[[124 126]
 [123 126]
 [127 122]
 [150 122]
 [130 150]
 [127 122]
 [150 122]
 [133 131]]
:
[[124]
 [123]
 [127]
 [150]
 [130]
 [127]
 [150]
 [133]]

[[122 127 126 126 122]
 [120 121 131 133 125]
 [143 140 123 118 134]
 [129 128 128 128 128]
 [134 129 130 129 135]
 [125 127 127 127 125]
 [131 129 129 129 132]
 [130 146 131 139 152]
 [129 139 130 135 144]]
:
[[122 126 122]
 [120 131 125]
 [143 123 134]
 [129 128 128]
 [134 130 135]
 [125 127 125]
 [131 129 132]
 [130 131 152]
 [129 130 144]]

[[111 137]
 [151 114]
 [128 129]]
:
[[111]
 [151]
 [128]]

[[138 117 106]
 [123 120 109]
 [118 107 120]
 [144 134 118]
 [155 108 133]
 [141 116 143]
 [117 122 143]
 [111 119 129]]
:
[[138 106]
 [123 109]
 [118 120]
 [144 118]
 [155 133]
 [141 143]
 [117 143]
 [111 129]]

[[124 139 124 105 110 133 151 126 127 109]
 [117 119 119 139 128 121 128 128 139 138]
 [131 125 124 141 131 125 123 130 119 140]
 [115 116 119 142 128 121 127 127 142 139]
 [131 126 133 135 135 127 119 128 128 134]
 [137 135 136 123 130 131 125 128 120 123]
 [132 124 132 138 138 127 116 129 126 137]]
:
[[124 124 110 151 127]
 [117 119 128 128 139]
 [131 124 131 123 119]
 [115 119 128 127 142]
 [131 133 135 119 128]
 [137 136 130 125 120]
 [132 132 138 116 126]]

[[115 129 107 131 137 126 132 126 127 142 124 131 130]
 [125 125 111 121 119 127 129 120 122 132 126 121 119]
 [130 121 122 132 133 119 118 150 144 117 132 129 130]
 [121 127 125 130 108 143 135 133 138 109 106 129 134]
 [137 129 130 136 142 122 123 145 133 130 142 129 124]
 [135 135 144 143 134 136 133 150 139 109 128 135 131]
 [129 131 122 132 118 132 121 131 129 120 124 127 123]]
:
[[115 107 137 132 127 124 130]
 [125 111 119 129 122 126 119]
 [130 122 133 118 144 132 130]
 [121 125 108 135 138 106 134]
 [137 130 142 123 133 142 124]
 [135 144 134 133 139 128 131]
 [129 122 118 121 129 124 123]]

[[156 139 152 134]
 [118 112 111 120]
 [143 138 138 136]
 [139 141 156 145]
 [141 128 126 141]
 [142 152 143 135]
 [133 134 136 143]
 [140 142 153 147]]
:
[[156 152]
 [118 111]
 [143 138]
 [139 156]
 [141 126]
 [142 143]
 [133 136]
 [140 153]]

[[138 140 120 132 130 128 137 147 132 125 123]
 [129 128 144 137 128 137 137 124 135 142 132]
 [114 133 138 130 138 144 125 120 130 141 120]
 [119 129 126 140 131 135 124 129 119 129 114]
 [126 131 119 125 129 125 124 131 127 122 124]
 [119 119 127 129 133 126 127 101 111 127 122]]
:
[[138 120 130 137 132 123]
 [129 144 128 137 135 132]
 [114 138 138 125 130 120]
 [119 126 131 124 119 114]
 [126 119 129 124 127 124]
 [119 127 133 127 111 122]]
---
[[126 137 130 136 118]
 [115 125 130 129 123]
 [135 151 135 133 150]
 [121 129 117 123 116]]
:
[[115 125 130]
 [135 151 135]]

[[117 133 126 133 126]
 [129 126 145 143 146]
 [153 131 134 121 136]
 [149 142 118 121 118]]
:
[[129 126 145]
 [153 131 134]]

[[134 128 133]
 [126 131 124]
 [127 130 151]
 [131 128 118]]
:
[[126 131 124]
 [127 130 151]]

[[122 128 124 129 156]
 [117 127 136 129 150]
 [125 126 131 140 126]
 [123 156 117 122 143]]
:
[[117 127 136]
 [125 126 131]]

[[121 124 147]
 [134 124 122]
 [129 149 130]
 [122 111 124]]
:
[[134 124 122]
 [129 149 130]]

[[126 102 136 136]
 [127 100 142 143]
 [126 102 135 137]]
:
[[127 100 142]
 [126 102 135]]
